Below are the code and all the weights of a small trained network. Each question names an input and a target symbol and asks about switching units off, where a switched-off unit gives its printed mean instead of its output.

import numpy as np


def w(rows, s, z=0):
    codes = np.array(rows[::2]) - 128.0
    scale = np.full(codes.shape[1], s)
    scale[-1] = z or s
    return codes * scale


def f(y):
    return y / 2 * (1 + np.tanh(0.7978845608 * (y + 0.044715 * y**3)))


def softmax(a):
    e = np.exp(a - a.max(-1, keepdims=True))
    return e / e.sum(-1, keepdims=True)


def log_softmax(a):
    a = a - a.max(-1, keepdims=True)
    return a - np.log(np.exp(a).sum(-1, keepdims=True))


def net(x, mask):
    ids = ['ΠΣΦεμτω'.index(c) for c in x.split()]
    T = len(ids)
    res = E[ids] + P[:T]
    u = 0
    for l in range(2):
        q, k, v = (res @ M[l].T for M in (Q, K, V))
        z = softmax(np.where(np.tri(T) > 0, q @ k.T / 4**0.5, -1e9)) @ v
        res = res + np.where(mask[u], z, O[l][:, -1]) @ O[l][:, :-1]
        u += 1
        y = f(res @ A[l][:, :-1].T + A[l][:, -1])
        res = res + np.where(mask[u : u + 8], y, B[l][:, -1]) @ B[l][:, :-1]
        u += 8
    return log_softmax(res[-1] @ U[:, :-1].T + U[:, -1])


Q, K, V, O, A, B = {}, {}, {}, {}, {}, {}
E = w([
[182,248,70],'Π',
[120,196,67],'Σ',
[121,102,97],'Φ',
[105,200,192],'ε',
[153,4,77],'μ',
[116,118,136],'τ',
[84,129,205],'ω',
],0.017)
P = w([
[217,110,166],'0',
[24,142,72],'1',
[254,89,160],'2',
[60,111,58],'3',
[253,88,154],'4',
[84,96,43],'5',
],0.0093)
Q[0] = w([
[130,149,2],'0.h1',
[161,157,144],'0.h1',
[203,108,238],'0.h1',
[132,25,94],'0.h1',
],0.0092)
K[0] = w([
[177,134,16],'0.h1',
[88,128,215],'0.h1',
[17,173,254],'0.h1',
[104,62,105],'0.h1',
],0.0081)
V[0] = w([
[100,131,254],'0.h1',
[193,194,70],'0.h1',
[184,229,160],'0.h1',
[122,173,122],'0.h1',
],0.0063)
O[0] = w([
[253,52,96,3],'0.h1',
[128,66,208,178],'0.h1',
[155,83,33,74],'0.h1',
[110,141,94,96],'0.h1',
],0.0059,0.0031)
A[0] = w([
[35,2,104,110],'0.n1',
[104,95,90,254],'0.n2',
[142,84,158,129],'0.n3',
[28,154,179,135],'0.n4',
[123,115,51,84],'0.n5',
[139,179,156,138],'0.n6',
[118,90,210,147],'0.n7',
[214,163,118,149],'0.n8',
],0.014,0.0075)
B[0] = w([
[94,221,167,255],'0.n1',
[62,90,88,255],'0.n2',
[137,45,184,159],'0.n3',
[184,197,92,207],'0.n4',
[113,90,254,146],'0.n5',
[94,193,142,148],'0.n6',
[175,108,138,171],'0.n7',
[98,155,177,204],'0.n8',
],0.0095,0.008)
Q[1] = w([
[103,2,63],'1.h1',
[85,204,224],'1.h1',
[86,127,75],'1.h1',
[129,162,240],'1.h1',
],0.01)
K[1] = w([
[184,202,117],'1.h1',
[149,101,77],'1.h1',
[181,227,240],'1.h1',
[93,84,3],'1.h1',
],0.0064)
V[1] = w([
[27,65,228],'1.h1',
[2,113,51],'1.h1',
[237,171,141],'1.h1',
[158,193,122],'1.h1',
],0.0061)
O[1] = w([
[156,3,125,253],'1.h1',
[124,91,59,144],'1.h1',
[127,127,135,84],'1.h1',
[220,104,131,135],'1.h1',
],0.0058,0.003)
A[1] = w([
[138,254,83,178],'1.n1',
[34,165,139,10],'1.n2',
[115,45,192,26],'1.n3',
[167,113,206,120],'1.n4',
[155,152,210,220],'1.n5',
[55,73,129,51],'1.n6',
[163,148,54,254],'1.n7',
[170,158,125,217],'1.n8',
],0.012,0.0091)
B[1] = w([
[170,185,221,249],'1.n1',
[190,189,101,174],'1.n2',
[244,176,254,155],'1.n3',
[201,192,27,156],'1.n4',
[93,78,15,183],'1.n5',
[86,125,230,141],'1.n6',
[21,63,161,181],'1.n7',
[96,129,116,166],'1.n8',
],0.0072,0.016)
U = w([
[188,229,162,92],'Π',
[35,103,140,255],'Σ',
[47,11,130,119],'Φ',
[158,181,13,123],'ε',
[169,94,221,51],'μ',
[136,91,83,191],'τ',
[240,185,113,6],'ω',
],0.011,0.0062)

Each question gives the input, a string of symbols that net reads in full, and the target symbol t.
The units are the heads (4 rows each of Q, K, V and O) and the neurons (one row each of A and B). Each row of codes is followed by its name. A weight is (code - 128) times the scale printed after its matrix; where a second scale follows, it is the last column's (O, A, B and U).
mask holds one flag per unit, layer by layer, with each layer's heads first. A switched-off unit (its flag False) gives its mean, the last column of its rows in O or B, instead of its output. The means were averaged over made-up inputs and are rounded, as every weight is.
A unit's drop is (log p(t) with every unit on - log p(t) with that unit switched off) / (log p(t) with every unit on - log p(t) with every unit switched off).
The circuit of an input: a set's keep is (log p(t) with only the set's units on - log p(t) with every unit switched off) / (log p(t) with every unit on - log p(t) with every unit switched off). Starting from the 12 units with the biggest drops (on a tie, the unit counted first), units are removed one at a time, each time the one whose removal leaves the highest keep (on an exact tie, the one counted first), for as long as the keep stays at least 0.8.
units of the circuit, in order: the units of the circuit, biggest drop first
k most important neurons: the k neurons with the biggest drops, biggest first
k most important neurons of layer l: the k neurons of layer l with the biggest drops, biggest first
drop of u: that unit's drop, to one decimal
input ε Φ Π μ, target Π: units of the circuit, in order => [0.n1]
input Σ ω ω, target ω: units of the circuit, in order => [0.n1; 1.n4; 0.n7]
input τ Σ ε ω, target Π: 2 most important neurons => [0.n4; 0.n1]
input τ μ Φ, target Φ: 3 most important neurons => [1.n1; 0.n5; 1.n2]
input Σ Σ ε ε Φ Σ, target Σ: 2 most important neurons => [0.n1; 0.n8]
input μ ω μ τ, target Π: 3 most important neurons => [0.n4; 1.n1; 1.n5]
input ω Π ε Φ, target Π: units of the circuit, in order => [0.n1; 1.n2; 0.h1]
input Π ε ω μ, target Π: 4 most important neurons => [0.n1; 1.n2; 1.n7; 0.n4]
input μ Φ τ μ μ ω, target Π: 4 most important neurons => [0.n4; 1.n1; 0.n1; 0.n5]
input ε Φ Φ, target Φ: 2 most important neurons => [1.n1; 1.n2]
input Σ ω μ Σ Φ τ, target Π: 2 most important neurons of layer 0 => [0.n4; 0.n1]
input ω Φ τ, target τ: 2 most important neurons of layer 1 => [1.n1; 1.n4]
input Π Π μ Π, target Σ: 2 most important neurons => [0.n1; 0.n4]
input Σ μ ε, target ε: most important neuron => [1.n4]
input τ Σ τ τ ε, target ε: 2 most important neurons of layer 1 => [1.n5; 1.n4]
input μ μ ε Φ ω, target ω: 2 most important neurons => [1.n4; 1.n3]
input μ ω μ, target ω: 2 most important neurons of layer 0 => [0.n3; 0.n4]
input ε μ Σ Π Σ Φ, target Π: 3 most important neurons of layer 1 => [1.n2; 1.n1; 1.n5]
input τ Σ Σ, target Σ: drop of 0.n3 => 0.0
input Σ μ Π Π, target Σ: most important neuron of layer 1 => [1.n7]
